Known rows:
J_655: [  1.9  -4.6   1.9   4.2 -11.6 -24.5  18.3  -0.2  -8.2  54.2   1.3  -2.2
   4.5   6.2 -20.0  -2.4  28.1 -10.9  30.2   7.9  24.1  -5.6  -7.8  15.2
  19.6 -17.0  18.5 -10.0  27.4   5.7  24.9 -28.5   8.8   5.0  12.8]
J_191: [ -2.2 -44.7   0.3 -18.0  -6.5 -23.8  10.9   2.3  -0.7   5.7   9.4  13.9
   7.4 -11.1 -13.8   1.3  -1.3  -8.2  -1.8  17.7 -13.2   3.7 -18.6  -1.4
  -3.9 -27.2 -38.7 -12.9   3.1  -6.8 -16.6  18.5  29.0 -29.1   7.8]
J_306: [ -3.5  11.4   6.5   4.2  -0.6  23.8  10.0 -45.7 -19.7  15.8  -5.3 -14.9
   3.2 -12.1   5.2   9.7  15.9  -8.4  16.6  -9.6  41.2 -13.8  17.6  16.5
  24.7   7.9  16.4 -10.8  -2.4  22.7   2.7 -29.1 -19.3   9.3  19.3]
J_934: [ -3.8 -19.7  -3.7 -18.5  -8.2 -20.9  16.4  -9.3  -2.9  14.6  14.0  12.9
  12.1  -9.5 -15.3  -8.0  -6.3 -11.0  -5.5  14.8 -15.6   4.0 -16.7  -4.4
 -10.1 -16.3 -12.5 -11.8 -13.3 -18.5 -18.2  27.1  17.0 -20.8  10.5]
J_718: [  1.6   3.8  10.9  -3.8 -15.8  -8.0  18.7  10.1  20.2  73.1  -9.6   7.0
  -3.8  -8.3 -13.7   7.3  18.9  -9.9  24.4   3.5  13.4 -12.5  -0.5  13.9
  19.0  -5.2  35.7  -7.8  36.6   2.6  33.7 -20.7 -11.2  38.4  15.2]
J_658: [-19.2 -34.6  -0.4 -31.6  -6.3 -41.0   7.9  13.2  -2.0  -2.4   2.5  11.2
  -1.3 -30.0  12.6  11.7   6.7  -7.0  -8.8  -3.2   5.0  -7.8  -4.7  -9.3
 -13.3  -6.2 -39.3 -26.1 -10.2  -3.9 -15.8  18.6  -2.8 -12.2  19.2]
J_72: [  7.0 -16.7  -5.2 -33.3 -12.5  11.8  16.6  20.3   2.8  18.7  12.4  20.1
   7.6   4.0 -16.7 -12.1   8.4  -5.0  -6.1   5.0  -6.2   3.9 -23.5  -4.4
 -10.1  -9.3 -14.1  -9.8  10.1  -3.6   6.1   5.1   1.1  -2.9   0.9]
J_344: [ -8.6 -14.0  -2.8 -21.0  -6.7 -37.2  14.5  18.6   1.4  -9.6  10.4  12.8
   4.8 -21.8  -1.7   9.7  -3.6  -8.1 -18.6  -6.3   3.6  -3.5   8.0 -15.4
  -6.1  -9.9 -28.6 -26.9   1.0  -9.0 -28.2  31.6 -16.5   1.3  40.1]
J_489: [-16.7  -9.7   8.8  23.9  -6.8 -29.2  32.8  -9.4   4.3  41.5  -4.9  -4.7
  -0.6  -2.6 -33.7   6.2  21.8 -20.1  10.1   1.8  16.1  -7.5  -3.4   5.4
  27.4  -9.3  12.1  -0.7  17.5  -4.0  -2.7  -1.3  -0.8  25.3  39.4]
J_599: [ 14.6 -28.9   5.5  -6.0  -3.6  50.8  26.5   5.2  -9.8 -33.3   1.4  18.8
   1.0  -7.7   9.8  33.3  -5.2  -4.9 -21.7 -12.1  14.0  -8.0   6.1  -5.4
  -0.2  14.6 -57.9 -18.2  23.0   7.4 -22.9  19.6 -17.3  16.7  32.7]
J_408: [ 42.0 -11.6   7.7 -16.4 -10.7  30.1  13.2  43.3  17.3 -16.6  12.4  18.2
   9.7   2.7 -33.8   0.7  -9.6  -6.0 -21.8   3.0  -3.9   2.1   1.8  -1.2
   6.0  -3.2   3.6 -15.4  38.5   2.2   0.5  21.0  -6.2  19.6  13.9]
J_490: [-13.5  -8.1  10.0   8.7  -0.2 -24.8  11.8 -23.1   2.1  35.9  -3.4 -16.3
   4.8  -8.3 -23.3 -14.4  16.4 -16.6  14.0   6.8  24.0  -9.0  -8.4  11.0
  26.5 -13.5  38.6  -2.2   0.4   1.8   4.5 -14.4  13.7   3.0  19.0]
J_555: [-17.0  14.4   1.1  -2.7 -13.3 -31.0  26.3 -11.5  -9.4  66.2   3.8  -3.7
   4.1   7.1 -18.0 -18.5  29.0 -10.4  24.9   1.2  12.5  -6.8  -1.6  15.6
  20.7 -11.7  33.6  -6.7  19.7   4.9  21.6 -32.5  -7.6  13.4  15.5]
J_747: [ 18.6 -13.5   8.0 -17.6  -1.8  47.6  14.0 -24.6  -6.6 -16.7  11.5   8.1
   8.6   0.0  -5.4 -12.7  -9.3  -2.4  -9.4   3.4  -4.7   4.2 -10.6   1.6
  -5.9   0.1 -24.6 -12.3  -5.6   9.3 -15.5   1.6  18.7 -13.1  -9.1]
J_97: [-17.0   6.9   2.4   0.7  -4.5  13.7  20.5 -49.8 -22.7  36.4  -7.1  -6.1
  -2.9 -19.1  15.2  16.5  21.0  -8.6  21.9  -9.5  42.5 -13.2  12.8  11.4
  15.3  10.3   8.0 -13.7   3.6  13.7   5.2 -26.7 -22.2  19.0  22.2]
J_16: [ -3.5  14.5   4.4   0.0  -5.9  -5.8  15.0  -1.2  -6.1  32.9   2.9 -11.4
   7.8  12.4 -24.8 -22.7  29.4 -10.6  20.4   2.5  25.5  -6.0  -7.1  14.9
  27.3 -15.8  42.8  -7.6  19.5   7.7  21.2 -33.6   3.7   6.1   6.2]
J_337: [ 26.3  -7.6  11.7 -14.5  -2.7  68.7  15.0 -18.1  -2.9 -22.0   9.4  10.8
  10.0   0.5 -10.9  -9.5 -13.4  -3.1 -15.0   3.1  -7.4   3.3  -3.1  -0.6
   0.1   1.6 -21.5  -8.7   5.8   4.1 -11.1   6.2  12.2  -7.9  -7.7]
J_185: [  8.0  -8.8   8.8 -17.9  -3.2  35.6  21.2 -10.3 -11.0 -21.8  14.5   3.4
   8.9   2.7   4.7 -26.3   2.9   0.3 -15.7  -0.2  -1.5   3.4  -6.9   1.5
  -5.2  -8.5 -36.6 -17.0  -1.8   6.9 -23.1 -16.5  21.1 -20.6  -3.5]
J_701: [  3.4 -10.1   0.9 -27.5  -6.3  -3.8  15.8  36.0  -6.6 -15.3  19.5   5.2
   8.8  16.4 -12.1 -28.7  16.8  -1.4 -13.7  -1.1   3.1   3.6 -17.6  -4.9
   2.6 -13.8 -20.9 -17.4  14.0  12.4  -9.1 -11.6  15.9 -14.6  -2.9]

Facts:
J_105 τ:J_701, J_185, J_648, J_689 Λ:c ω:J_718 α:lusa
J_118 τ:J_16, J_701, J_40, J_185, J_555 Λ:a ω:J_957 α:rubre
J_129 Λ:c α:lusa
J_155 Λ:a α:rubre
J_158 Λ:c α:lusa
J_16 Λ:a α:rubre
J_165 τ:J_158 Λ:a α:lusa
J_172 τ:J_87, J_40, J_155 Λ:c ω:J_87, J_655, J_191 α:rubre
J_185 Λ:b α:lusa
J_188 τ:J_539, J_718 Λ:a α:rubre
J_191 Λ:c ω:J_957 α:lusa
J_281 Λ:b ω:J_718 α:lusa
J_30 τ:J_155 Λ:b α:lusa
J_306 τ:J_8, J_191, J_934 Λ:b α:rubre
J_337 Λ:b α:lusa
J_344 τ:J_489 Λ:c ω:J_658 α:lusa
J_40 Λ:b α:lusa
J_402 τ:J_718, J_408 Λ:a ω:J_718 α:rubre
J_408 Λ:a α:lusa
J_436 Λ:a ω:J_718, J_510 α:lusa
J_438 Λ:c α:lusa
J_455 τ:J_436, J_510 Λ:c ω:J_87 α:lusa
J_470 Λ:b α:lusa
J_489 Λ:c ω:J_87 α:rubre
J_490 Λ:c α:rubre
J_503 τ:J_655 Λ:b α:lusa
J_509 τ:J_470, J_158, J_281 Λ:a ω:J_191 α:rubre
J_510 Λ:b α:lusa
J_539 Λ:a α:lusa
J_555 Λ:a ω:J_658, J_718 α:rubre
J_580 Λ:a ω:J_402 α:lusa
J_584 Λ:c ω:J_555 α:lusa
J_599 τ:J_489, J_408 Λ:b α:lusa
J_601 Λ:b ω:J_658 α:lusa
J_648 Λ:c ω:J_87, J_97, J_718, J_72 α:rubre
J_651 Λ:c ω:J_489, J_599 α:rubre
J_655 Λ:a α:rubre
J_658 τ:J_490 Λ:c ω:J_718 α:lusa
J_663 Λ:b ω:J_402 α:lusa
J_689 Λ:a α:lusa
J_697 τ:J_337, J_408 Λ:a α:lusa
J_701 Λ:a α:lusa
J_718 Λ:a α:rubre
J_72 Λ:a ω:J_658 α:lusa
J_720 τ:J_580 Λ:a α:lusa
J_747 Λ:b α:lusa
J_748 Λ:a α:lusa
J_8 Λ:c ω:J_718 α:rubre
J_87 Λ:a ω:J_718 α:rubre
J_934 Λ:c ω:J_718, J_555, J_957 α:lusa
J_957 Λ:c α:lusa
J_97 τ:J_747 Λ:b α:rubre
J_976 τ:J_748, J_281 Λ:b α:rubre
J_997 τ:J_470, J_129, J_663, J_648 Λ:a α:rubre

Rows, some named above:
[-36.4   8.8 -12.7   1.1  -7.4 -17.7   5.2 -32.7 -24.0  40.1  -7.3 -18.3
  12.2  -4.1  10.6  29.5  12.2 -19.3  20.7   8.8  18.7 -26.6   1.2   7.5
  30.9 -19.5  21.6 -21.8 -16.8  -1.7   3.3  -5.7 -12.2  -5.7  19.7] => J_172
[  7.7   6.3   0.3  -2.1  -4.1 -14.1   4.0  -7.1  -7.2  14.0  -2.9  -8.5
   7.3  -4.3 -14.4  15.5  19.6 -12.6  15.5  -7.5  46.8 -12.9  15.6  11.5
  29.4  -0.5  39.9 -14.0  22.6  11.0  23.2  -9.9 -26.9  26.2  26.0] => J_188
[  9.6 -18.6  -4.7 -35.3  -4.7   6.2   1.1  26.5 -11.0 -35.0  13.1   6.7
   7.6  -1.6  -1.8   0.0  10.2  -4.7 -12.5  -5.5  18.9  -2.5  -5.0  -6.1
   0.2  -2.3 -19.2 -23.9  15.3   9.8  -1.4  10.6 -10.3  -5.0   5.5] => J_720
[-11.2   8.7  10.8   9.0   0.1 -30.2  14.7 -23.7   1.2  34.2  -2.2 -14.4
   5.0 -10.0 -24.5 -14.7  17.8 -16.8  19.7   6.4  24.6  -8.1  -8.3   8.9
  29.2  -9.8  32.6  -6.6   1.0   3.2   2.4 -14.7  13.0   5.6  16.9] => J_490
[ -3.3   1.5  -3.6  -8.3  -0.8 -38.1   8.0  -2.4 -24.9  11.2   4.6 -12.9
   2.0  -4.1  -5.6  -4.5  37.6  -8.5  23.7 -11.4  61.2  -6.2  10.8  11.6
  20.6  -2.2  32.3 -10.9  16.3  16.4  15.7 -32.9 -19.8  10.3  24.3] => J_997
[  0.4  -3.8  10.5  -1.3 -14.0 -10.9  16.2   0.9  11.8  70.9  -7.9   7.6
  -1.2  -5.7 -18.5   5.7  16.1  -9.4  23.6   3.6  15.2 -11.9  -4.2  15.6
  18.0 -10.9  31.0 -10.6  36.9   5.6  31.4 -22.2 -11.5  36.9  16.8] => J_718
[  4.4  17.3  -0.6  -3.1 -12.4 -17.6  14.5   9.9   2.7  31.0  -5.8  -2.5
   3.5 -10.2 -10.2  22.9  17.6 -12.1  13.6 -15.8  39.5 -14.5  21.0   9.9
  23.3   3.1  28.2 -18.6  30.7   6.4  23.1  -4.1 -44.7  47.4  44.3] => J_402
[ 45.1 -14.1   8.0 -17.7  -8.0  34.0  11.2  35.4  17.8 -20.1  12.7  17.3
  12.6   4.1 -35.2   0.4  -7.3  -6.4 -21.0   1.7 -10.4   3.2  -5.2  -1.4
   3.0  -6.4  -3.6 -12.0  36.1   0.3   2.2  18.8  -6.4  21.3  11.3] => J_408
[-12.5  23.9   0.7  -5.1 -10.1  27.3  -1.6 -16.1   1.2  47.7  -6.4 -13.3
  14.2  20.0  -7.6   0.5   9.7 -15.0  18.9  10.1   9.8 -24.1 -17.8  13.3
  36.0 -17.1  55.1 -13.7   6.9  15.4  36.8 -24.8  -6.7   9.7 -15.3] => J_155
[-45.4  17.1 -11.5   2.8  -3.5 -25.8   4.7 -33.2 -22.3  41.2  -6.9 -17.1
  15.0  -2.8   9.8  31.6  17.8 -20.4  21.8   9.5  24.5 -26.8  -3.1   8.6
  35.4 -20.8  26.8 -22.4 -18.7   2.0   5.6  -1.7  -9.5  -6.9  17.7] => J_172
[  2.2  -0.6   3.0  -0.5   4.1  20.1   6.7 -66.0 -27.9  13.2  -5.1 -13.5
   0.1 -23.4   4.3   8.4  14.7 -10.0  26.0  -8.1  57.5  -5.8  16.6  14.2
  16.2  15.9  21.0  -3.0  -3.0  16.1  14.1 -25.8 -18.0  10.0  18.0] => J_976
[ 14.9 -22.4  -3.9 -32.1  -3.6   4.2  -0.6  27.4 -15.1 -30.8  12.4   6.7
   9.8  -0.4  -2.1   3.2   6.8  -2.3 -14.3  -6.2  22.3  -1.2  -8.7  -6.6
  -3.2  -3.4 -20.6 -23.9  11.4  11.1   1.5   8.7  -7.6  -7.8   6.0] => J_720
[ 16.4 -23.3  -1.5 -25.1  -1.9  49.6  18.0 -53.7 -18.3  13.7  12.0  20.9
   3.3 -17.6  -4.3 -13.4 -13.9  -5.7   0.9   6.0   3.7  14.1  -9.1   3.0
 -27.0  15.3 -14.3   0.4 -16.1  -8.0  -3.9  20.7   0.7 -21.3  -5.6] => J_281
[ 12.4 -20.8   2.3 -21.9   0.0  46.4   8.5 -17.2 -19.0 -38.7   8.1   4.3
   7.1 -14.6  11.0   8.9  -5.6  -0.2 -14.0  -6.2  19.0  -3.3   8.2  -3.1
  -4.4   7.5 -38.8 -22.8  -4.3  11.5 -14.5  10.1  -6.3 -14.4   4.4] => J_503
[ 33.4 -17.2  -0.6 -28.7  -5.2  14.8   4.8  40.8   1.0 -40.4  11.7  13.5
   9.0  -5.1  -8.7  14.0   0.4  -5.2 -19.6 -12.0  16.8  -3.4   5.6  -6.1
   3.9   3.0 -17.4 -25.1  29.1   5.4  -2.9  19.8 -22.1  17.2  25.1] => J_697
[ 44.3 -10.5   8.1 -16.1  -8.9  30.0  12.9  33.5  19.5 -18.8  13.0  18.0
  13.3   4.9 -33.5  -1.2 -13.5  -7.7 -22.3   1.7  -9.1   1.0   0.2  -2.8
   8.3  -4.9  -0.7 -16.5  31.5  -0.6   5.2  22.8 -10.5  22.7  15.1] => J_408
[ 10.3 -24.3 -14.7  -7.4  -0.8 -35.3   4.9 -41.5 -38.9  29.3   2.6  -5.6
   3.4 -13.6 -23.6  16.6  24.3 -11.8  41.3   1.3  64.9   5.0  15.0  16.3
  10.9   0.1  20.7  -5.0  10.8   8.6  22.9  -8.2 -20.5  -1.5  24.5] => J_509
[-13.1 -33.1  -8.7 -22.4  -0.1 -13.7  12.4   3.5 -18.7  -7.8   7.2   8.1
   3.2 -12.6   5.8  15.3   7.0 -12.2 -11.2   2.7  11.3  -6.1 -12.8 -11.0
  -6.5  -5.8 -40.4 -16.9 -11.0  -8.4 -17.8  33.4  -2.2 -18.3  19.2] => J_455
[  7.2  10.4  -0.5  -3.2  -3.4 -14.9   6.0  -2.3 -17.1  11.4  -3.9  -9.9
   8.2  -3.7 -18.1  10.3  20.6 -13.3  15.4  -7.7  43.5 -13.8  14.1  10.0
  28.2  -1.9  27.8 -15.2  21.5  15.3  19.8 -16.8 -30.7  28.0  26.3] => J_188
[-43.1 -18.0  -5.2 -30.8  -6.5 -55.5  21.4  27.6 -18.4 -11.8  12.8   3.6
   4.0 -13.2  12.1  -5.0  17.2  -5.5 -11.8  -9.4   7.8   0.1  -5.3 -14.2
  -6.1 -12.0 -44.8 -26.4 -13.1  -5.9 -31.2   9.6   5.4 -20.9  28.8] => J_105
[ -1.7  -3.9  -1.1 -30.1  -1.9  67.2  -5.2 -28.6 -13.7 -30.5   3.7   2.9
  14.6  -3.6  31.6  20.2  -9.9  -3.9 -12.5   3.9   3.2 -18.2  -3.5  -5.3
   3.7  -2.5 -22.7 -28.7 -19.4  12.6  -7.8   7.9 -12.1  -9.3 -13.5] => J_30
[-34.7   5.6  -1.5   9.8  -5.2 -56.4  32.7 -29.3 -13.3  51.0   2.1 -10.6
   3.3  -3.3 -20.6 -25.4  29.2 -18.4  20.3   3.2  21.7  -2.2 -10.5   7.0
  19.0 -15.1  30.9  -2.4  -8.0  -4.1  -5.0 -16.2   3.7   1.5  32.7] => J_648
[-22.2  -6.2   0.8  18.9  -2.4 -25.8  27.6 -38.6  -6.0  39.9  -1.1  -9.1
   1.5   7.6 -26.2  -2.8  21.1 -23.2  15.4   8.1  22.5  -8.4 -18.1   8.0
  22.0  -8.2  29.0   4.3  -3.3  -4.3   3.3  -1.9   4.0  -1.9  19.2] => J_651
[ 21.5 -45.1  -9.2 -40.9   2.5   4.8  -9.3   2.1 -20.5 -33.8  11.6  11.8
   1.4 -12.3 -11.4  -0.5   5.6  -4.3   0.5  -2.5  41.3   5.2  -8.9  -7.7
 -12.2   5.6 -16.9 -13.1   3.1   4.9  10.8  22.1 -13.5  -6.9   4.4] => J_165
[-21.8   7.4   1.7   7.9  -4.3 -35.3  25.6 -40.3  -1.0  58.2  -1.3  -7.7
   4.3 -10.8 -20.4 -10.9  15.0 -20.8  23.7   6.1  14.1  -9.9  -7.6   9.4
  20.4 -10.5  46.5  -1.2  -7.6  -6.4   6.5  -3.6   9.4  10.7  23.8] => J_8
[-10.9   1.8  -0.1  -0.6 -13.0   8.1  19.9 -16.8  -7.5  67.7  -4.6  -0.5
   2.9  12.6 -12.0   0.1  24.5 -13.5  24.4  10.5  16.6 -13.4 -20.7  13.5
  19.1 -10.7  28.2  -8.2  18.6   4.2  30.5 -16.7  -4.0  12.5   4.7] => J_87
[  7.7  10.5   1.0  -4.8  -2.6 -10.7   3.7  -1.2  -3.9   7.7  -0.8 -11.0
   5.7  -1.3 -11.5  13.5  19.2 -13.4  16.8  -7.0  44.3 -13.6  14.3  10.7
  29.7  -3.1  38.7 -16.2  22.5  13.9  23.0 -15.4 -31.7  30.3  23.8] => J_188

